Below is a small trained network, with its code and all its weights. Each question gives an input and a class and asks what happens when units are switched off, that is, made to give their printed mean instead of their output.

import numpy as np


def w(rows, s, z=0):
    codes = np.array(rows[::2]) - 128.0
    scale = np.full(codes.shape[1], s)
    scale[-1] = z or s
    return codes * scale


def f(y):
    return y / 2 * (1 + np.tanh(0.7978845608 * (y + 0.044715 * y**3)))


def log_softmax(a):
    a = a - a.max(-1, keepdims=True)
    return a - np.log(np.exp(a).sum(-1, keepdims=True))


def net(x, mask):
    res = np.array(x, float).reshape(1, 5) / 4 @ E
    y = f(res @ A[0][:, :-1].T + A[0][:, -1])
    res = res + np.where(mask, y, B[0][:, -1]) @ B[0][:, :-1]
    return log_softmax(res[-1] @ U[:, :-1].T + U[:, -1])


A, B = {}, {}
E = w([
[138,122,157,94,151,167,144,103,115,11,99,140],'x0',
[135,135,148,82,163,181,113,95,63,185,97,185],'x1',
[130,128,124,126,127,129,126,129,131,128,125,131],'x2',
[64,140,151,98,184,90,154,159,205,135,140,206],'x3',
[172,141,163,130,154,156,147,66,208,158,99,77],'x4',
],0.011)
A[0] = w([
[79,153,163,104,205,80,162,164,200,128,164,176,100],'neuron 0',
[111,128,113,124,125,121,127,141,108,122,125,133,47],'neuron 1',
[69,120,131,104,154,98,148,138,180,133,120,157,62],'neuron 2',
[154,139,171,135,147,141,119,88,187,159,103,88,43],'neuron 3',
[116,115,163,112,113,142,137,103,115,23,102,150,73],'neuron 4',
[128,97,128,139,121,148,141,131,138,133,130,139,106],'neuron 5',
[111,116,134,157,121,122,113,160,137,190,130,123,37],'neuron 6',
[131,137,150,140,142,129,114,111,128,69,122,142,36],'neuron 7',
[155,144,150,123,136,154,134,93,194,128,96,91,70],'neuron 8',
[119,132,119,127,111,134,114,166,109,117,127,145,56],'neuron 9',
[100,124,132,116,144,125,125,128,172,126,135,167,72],'neuron 10',
[128,133,145,151,80,74,141,137,153,86,168,97,77],'neuron 11',
[204,109,93,174,68,153,88,89,58,130,117,65,75],'neuron 12',
[102,111,122,126,171,125,155,141,153,129,130,151,58],'neuron 13',
[156,118,85,161,81,138,117,114,94,106,139,50,77],'neuron 14',
[97,143,142,108,139,98,152,123,168,129,135,171,72],'neuron 15',
[89,135,85,128,74,102,118,183,68,97,145,177,65],'neuron 16',
[151,108,136,129,96,133,116,121,105,131,123,102,50],'neuron 17',
[80,156,121,91,128,109,154,160,202,132,135,168,84],'neuron 18',
[142,123,124,169,105,104,140,145,169,85,154,106,78],'neuron 19',
[144,126,117,154,116,133,141,142,140,162,129,146,24],'neuron 20',
[136,111,156,121,130,143,107,121,106,158,128,173,22],'neuron 21',
[189,145,188,132,155,153,165,62,219,181,87,78,57],'neuron 22',
[108,128,63,170,91,96,124,133,137,248,166,117,65],'neuron 23',
[117,116,92,186,93,93,132,177,191,59,166,78,48],'neuron 24',
[89,88,109,128,112,112,72,180,55,113,163,177,73],'neuron 25',
[100,110,91,114,105,125,135,191,81,87,144,147,72],'neuron 26',
[105,128,137,131,150,121,118,122,157,123,145,162,61],'neuron 27',
[136,127,129,133,153,143,143,135,126,94,124,130,7],'neuron 28',
[168,93,141,110,146,166,157,119,116,8,108,132,77],'neuron 29',
[145,128,139,145,113,93,130,134,143,111,125,124,54],'neuron 30',
[151,122,135,105,136,138,114,147,131,158,134,128,12],'neuron 31',
[118,130,139,122,115,119,113,117,129,127,125,127,127],'neuron 32',
[133,103,125,140,128,109,125,118,129,128,103,139,127],'neuron 33',
[148,143,180,59,176,177,95,87,38,227,87,196,3],'neuron 34',
[178,127,104,138,65,150,94,102,75,116,130,68,65],'neuron 35',
[130,129,126,158,118,102,139,147,157,95,143,99,69],'neuron 36',
[115,129,158,88,157,158,142,97,102,41,125,123,79],'neuron 37',
[141,123,119,165,100,103,88,150,119,243,159,114,54],'neuron 38',
[112,122,134,135,115,99,98,179,79,112,123,149,71],'neuron 39',
[81,124,103,122,113,112,100,150,90,108,113,136,63],'neuron 40',
[124,109,133,150,98,75,155,150,179,91,138,73,71],'neuron 41',
],0.011,0.0079)
B[0] = w([
[146,68,214,174,141,148,109,176,75,145,83,172,215],'neuron 0',
[138,119,111,130,110,109,128,119,116,131,133,125,123],'neuron 1',
[139,105,182,152,137,153,127,149,104,143,103,154,167],'neuron 2',
[131,115,106,155,134,80,161,78,108,107,205,117,162],'neuron 3',
[85,195,148,79,149,76,125,179,203,143,116,58,183],'neuron 4',
[129,131,123,122,140,131,129,125,127,117,126,139,122],'neuron 5',
[99,162,148,84,121,111,127,161,150,100,114,122,147],'neuron 6',
[111,149,136,108,124,99,119,153,145,136,117,121,136],'neuron 7',
[146,136,102,167,146,86,166,112,101,112,204,129,164],'neuron 8',
[137,117,126,146,146,115,116,94,135,154,156,109,133],'neuron 9',
[158,100,169,149,114,135,115,156,98,131,106,150,147],'neuron 10',
[126,141,77,99,103,167,102,81,137,149,100,147,170],'neuron 11',
[146,57,223,170,155,143,123,186,92,128,86,200,248],'neuron 12',
[141,124,160,157,108,142,127,139,106,114,103,132,140],'neuron 13',
[148,80,190,167,149,160,107,156,94,150,93,199,200],'neuron 14',
[138,88,175,144,137,146,120,161,90,135,104,145,157],'neuron 15',
[178,136,104,173,156,111,189,77,93,103,219,113,195],'neuron 16',
[108,117,152,142,130,135,118,140,103,139,104,161,142],'neuron 17',
[150,68,186,143,132,140,96,162,85,129,96,164,182],'neuron 18',
[112,126,69,89,114,180,95,98,124,156,106,136,165],'neuron 19',
[124,131,118,109,130,110,121,135,128,123,117,105,124],'neuron 20',
[140,108,91,120,111,150,108,98,138,113,122,128,136],'neuron 21',
[173,134,77,186,165,61,209,55,71,72,254,116,206],'neuron 22',
[87,215,152,41,155,56,132,201,215,87,110,46,220],'neuron 23',
[120,134,34,92,64,210,81,65,143,143,80,136,201],'neuron 24',
[164,124,94,168,137,98,180,60,105,104,214,107,201],'neuron 25',
[141,126,105,166,162,89,177,68,118,120,186,114,177],'neuron 26',
[122,113,160,159,127,147,140,141,107,125,98,143,136],'neuron 27',
[123,130,131,120,113,126,129,134,144,146,126,127,123],'neuron 28',
[76,198,153,53,150,54,128,197,202,146,112,71,199],'neuron 29',
[122,141,120,139,119,139,121,117,127,122,119,127,127],'neuron 30',
[122,134,121,122,138,132,125,112,154,144,134,129,120],'neuron 31',
[134,132,124,134,118,132,139,136,118,124,122,116,128],'neuron 32',
[122,137,126,122,132,139,131,139,120,120,137,134,128],'neuron 33',
[99,117,3,99,21,236,48,56,166,158,54,138,232],'neuron 34',
[111,65,222,170,149,147,129,169,85,149,90,200,213],'neuron 35',
[124,138,82,122,110,167,109,116,120,143,111,124,152],'neuron 36',
[116,186,125,84,111,79,116,188,184,139,131,71,182],'neuron 37',
[76,212,153,51,155,69,131,205,201,81,101,57,206],'neuron 38',
[168,133,116,155,147,115,154,92,126,140,162,120,161],'neuron 39',
[147,131,119,160,143,109,134,86,130,137,167,120,151],'neuron 40',
[111,122,64,96,87,196,99,72,129,171,98,140,179],'neuron 41',
],0.0085,0.013)
U = w([
[135,81,229,169,134,156,126,184,83,136,93,170,229],'0',
[100,211,151,66,134,63,134,200,202,119,121,61,130],'1',
[155,137,89,180,139,93,185,65,89,109,254,112,141],'2',
[114,137,28,101,77,239,88,79,144,149,75,129,3],'3',
],0.0089,0.0027)

Each question gives the input, the list of numbers given to net, and the class t.
The units are the neurons (one row each of A and B). Each row of codes is followed by its name. A weight is (code - 128) times the scale printed after its matrix; where a second scale follows, it is the last column's (A, B and U).
mask holds one flag per neuron, in row order. A switched-off neuron (its flag False) gives its mean, the last column of its row in B, instead of its output. The means were averaged over made-up inputs and are rounded, as every weight is.
A unit's drop is (log p(t) with every unit on - log p(t) with that unit switched off) / (log p(t) with every unit on - log p(t) with every unit switched off).
The circuit of an input: a set's keep is (log p(t) with only the set's units on - log p(t) with every unit switched off) / (log p(t) with every unit on - log p(t) with every unit switched off). Starting from the 12 units with the biggest drops (on a tie, the unit counted first), units are removed one at a time, each time the one whose removal leaves the highest keep (on an exact tie, the one counted first), for as long as the keep stays at least 0.8.
circuit, biggest first: the units of the circuit, biggest drop first
top k neurons: the k neurons with the biggest drops, biggest first
drop of u: that unit's drop, to one decimal
input [7,-5,-5,-4,2], class 1: circuit, biggest first	[neuron 29]
input [-4,-4,-1,4,-1], class 0: top 3 neurons	[neuron 0; neuron 34; neuron 18]
input [-8,8,5,-3,8], class 1: top 2 neurons	[neuron 38; neuron 23]
input [-7,-3,-5,-8,7], class 0: top 3 neurons	[neuron 12; neuron 14; neuron 35]
input [7,-7,2,-6,-7], class 1: top 4 neurons	[neuron 29; neuron 4; neuron 34; neuron 37]
input [8,8,7,3,7], class 1: top 4 neurons	[neuron 29; neuron 37; neuron 4; neuron 24]
input [-1,-6,8,-5,4], class 3: top 3 neurons	[neuron 24; neuron 41; neuron 0]
input [-4,8,5,-8,6], class 0: top 3 neurons	[neuron 12; neuron 35; neuron 24]
input [-6,7,4,-5,0], class 3: top 2 neurons	[neuron 34; neuron 29]
input [-1,-7,6,-6,5], class 3: top 4 neurons	[neuron 24; neuron 41; neuron 19; neuron 11]
input [0,-8,1,0,-8], class 2: top 2 neurons	[neuron 16; neuron 34]
input [4,-8,-2,8,-3], class 0: top 2 neurons	[neuron 0; neuron 34]
input [-1,-6,0,6,-1], class 0: top 2 neurons	[neuron 0; neuron 34]
input [6,0,-6,-6,7], class 2: top 2 neurons	[neuron 22; neuron 8]
input [-5,-6,0,-4,-5], class 3: circuit, biggest first	[neuron 24]
input [-8,-4,7,-7,-2], class 1: top 3 neurons	[neuron 23; neuron 38; neuron 0]
input [-2,7,5,5,2], class 3: drop of neuron 34	2.4
input [3,-5,-7,1,-6], class 2: drop of neuron 23	0.0
input [-4,-3,-3,4,7], class 2: drop of neuron 22	0.4
input [1,2,1,-6,8], class 2: circuit, biggest first	[neuron 22]
input [0,8,-1,2,3], class 3: drop of neuron 34	0.1
